Below are the code and all the weights of a small trained network. Each question names an input and a target symbol and asks about switching units off, where a switched-off unit gives its printed mean instead of its output.

import numpy as np


def w(rows, s, z=0):
    codes = np.array(rows[::2]) - 128.0
    scale = np.full(codes.shape[1], s)
    scale[-1] = z or s
    return codes * scale


def f(y):
    return np.maximum(y, 0)


def softmax(a):
    e = np.exp(a - a.max(-1, keepdims=True))
    return e / e.sum(-1, keepdims=True)


def log_softmax(a):
    a = a - a.max(-1, keepdims=True)
    return a - np.log(np.exp(a).sum(-1, keepdims=True))


def net(x, mask):
    ids = ['αβεπσφω'.index(c) for c in x.split()]
    T = len(ids)
    res = E[ids] + P[:T]
    r = res
    for j in range(2):
        rows = slice(2 * j, 2 * j + 2)
        q, k, v = (r @ M[0][rows].T for M in (Q, K, V))
        z = softmax(np.where(np.tri(T) > 0, q @ k.T / 2**0.5, -1e9)) @ v
        o = O[0][rows]
        res = res + np.where(mask[j], z, o[:, -1]) @ o[:, :-1]
    y = f(res @ A[0][:, :-1].T + A[0][:, -1])
    res = res + np.where(mask[2:10], y, B[0][:, -1]) @ B[0][:, :-1]
    return log_softmax(res[-1] @ U[:, :-1].T + U[:, -1])


Q, K, V, O, A, B = {}, {}, {}, {}, {}, {}
E = w([
[119,52,209,112,140,130,75],'α',
[151,193,122,65,46,212,161],'β',
[185,135,165,6,146,139,180],'ε',
[206,178,191,14,164,135,210],'π',
[39,200,175,182,90,145,183],'σ',
[63,132,166,71,150,81,200],'φ',
[255,188,157,224,53,126,185],'ω',
],0.013)
P = w([
[135,50,170,154,110,167,151],'0',
[67,131,192,145,182,158,108],'1',
[134,106,90,133,159,131,151],'2',
[132,92,170,129,72,143,143],'3',
[107,193,165,106,158,132,109],'4',
[118,137,79,121,134,148,167],'5',
[127,127,169,116,39,119,135],'6',
[125,253,161,76,109,130,103],'7',
[78,145,72,137,117,145,159],'8',
],0.019)
Q[0] = w([
[148,148,176,146,73,47,141],'h1',
[129,59,175,115,78,179,191],'h1',
[126,126,180,95,196,106,1],'h2',
[136,94,99,103,89,108,1],'h2',
],0.027)
K[0] = w([
[115,149,67,166,117,190,114],'h1',
[110,200,113,140,33,82,105],'h1',
[161,40,166,40,154,45,106],'h2',
[128,78,114,132,125,78,5],'h2',
],0.029)
V[0] = w([
[248,196,199,253,168,119,214],'h1',
[239,114,147,10,128,138,68],'h1',
[129,90,117,98,131,95,55],'h2',
[131,173,169,69,179,87,183],'h2',
],0.012)
O[0] = w([
[66,234,101,182,182,235,185,254],'h1',
[243,101,141,106,211,142,163,159],'h1',
[179,198,110,157,110,131,239,31],'h2',
[83,118,82,194,158,254,119,180],'h2',
],0.007,0.0074)
A[0] = w([
[118,171,11,146,191,67,137,72],'n1',
[185,111,156,213,71,117,118,91],'n2',
[109,72,182,100,47,143,161,1],'n3',
[79,24,28,103,127,92,201,147],'n4',
[167,137,9,85,97,111,104,98],'n5',
[221,30,43,142,105,115,133,64],'n6',
[87,186,143,135,156,114,67,23],'n7',
[145,50,128,104,14,139,194,160],'n8',
],0.015,0.0099)
B[0] = w([
[141,142,72,102,53,48,119,156],'n1',
[101,74,175,151,214,105,111,157],'n2',
[179,163,6,95,248,89,147,206],'n3',
[178,113,141,254,117,131,76,176],'n4',
[106,68,142,189,223,78,200,140],'n5',
[37,151,151,116,202,58,254,179],'n6',
[172,79,137,93,147,115,128,209],'n7',
[115,158,183,179,10,129,108,254],'n8',
],0.018,0.009)
U = w([
[98,154,114,153,171,101,159,1],'α',
[174,189,171,119,101,113,149,141],'β',
[93,120,139,135,93,139,188,67],'ε',
[183,133,124,108,155,130,155,237],'π',
[61,186,71,134,140,103,131,139],'σ',
[125,133,120,166,113,134,131,94],'φ',
[1,192,173,141,162,161,66,170],'ω',
],0.0091,0.0051)

Each question gives the input, a string of symbols that net reads in full, and the target symbol t.
The units are the heads (2 rows each of Q, K, V and O) and the neurons (one row each of A and B). Each row of codes is followed by its name. A weight is (code - 128) times the scale printed after its matrix; where a second scale follows, it is the last column's (O, A, B and U).
mask holds one flag per unit, heads first, then neurons. A switched-off unit (its flag False) gives its mean, the last column of its rows in O or B, instead of its output. The means were averaged over made-up inputs and are rounded, as every weight is.
A unit's drop is (log p(t) with every unit on - log p(t) with that unit switched off) / (log p(t) with every unit on - log p(t) with every unit switched off).
The circuit of an input: a set's keep is (log p(t) with only the set's units on - log p(t) with every unit switched off) / (log p(t) with every unit on - log p(t) with every unit switched off). Starting from all 10 units, units are removed one at a time, each time the one whose removal leaves the highest keep (on an exact tie, the one counted first), for as long as the keep stays at least 0.8.
circuit, biggest first: the units of the circuit, biggest drop first
k most important neurons: the k neurons with the biggest drops, biggest first
which heads matter: for each layer, one digit per head in row order, 1 if its drop is at least 0.15 and else 0, layers parted by /
input ε β α ε α σ φ, target σ: circuit, biggest first -> n3, h1
input σ β β φ π β φ, target β: which heads matter -> 10
input ε α σ α α ω, target σ: 2 most important neurons -> n1, n8
input α α α ε, target ε: 3 most important neurons -> n6, n8, n3
input σ α φ, target φ: circuit, biggest first -> n4
input β α α α α α β α α, target ε: circuit, biggest first -> h1, n6, n3
input ε π φ α, target α: circuit, biggest first -> h1, n6, n2
input ε β π α ε σ, target ω: circuit, biggest first -> n3, h2
input σ β ω α π α π α π, target π: which heads matter -> 10
input β ε ω, target σ: which heads matter -> 10
input ε β β, target α: circuit, biggest first -> n5, h1, n6
input ω ε π, target σ: circuit, biggest first -> h1, n1
input β σ ω α ε ε ε ω, target π: 2 most important neurons -> n8, n7
input β ε α α β α β π α, target π: circuit, biggest first -> h1
input α φ ω α ε ε ω α, target β: which heads matter -> 01
input ε φ β, target φ: 2 most important neurons -> n4, n8
input ε ω β, target σ: 2 most important neurons -> n1, n8
input ε σ ε φ φ, target π: 2 most important neurons -> n8, n6
input ε π β ε ε α, target α: circuit, biggest first -> h1, n6
input β α ω π, target ω: circuit, biggest first -> h1
input ε α ε ω α, target π: which heads matter -> 00
input φ π ε σ β β ε α ε, target α: 2 most important neurons -> n6, n5
input α α ε, target α: circuit, biggest first -> h1, n6
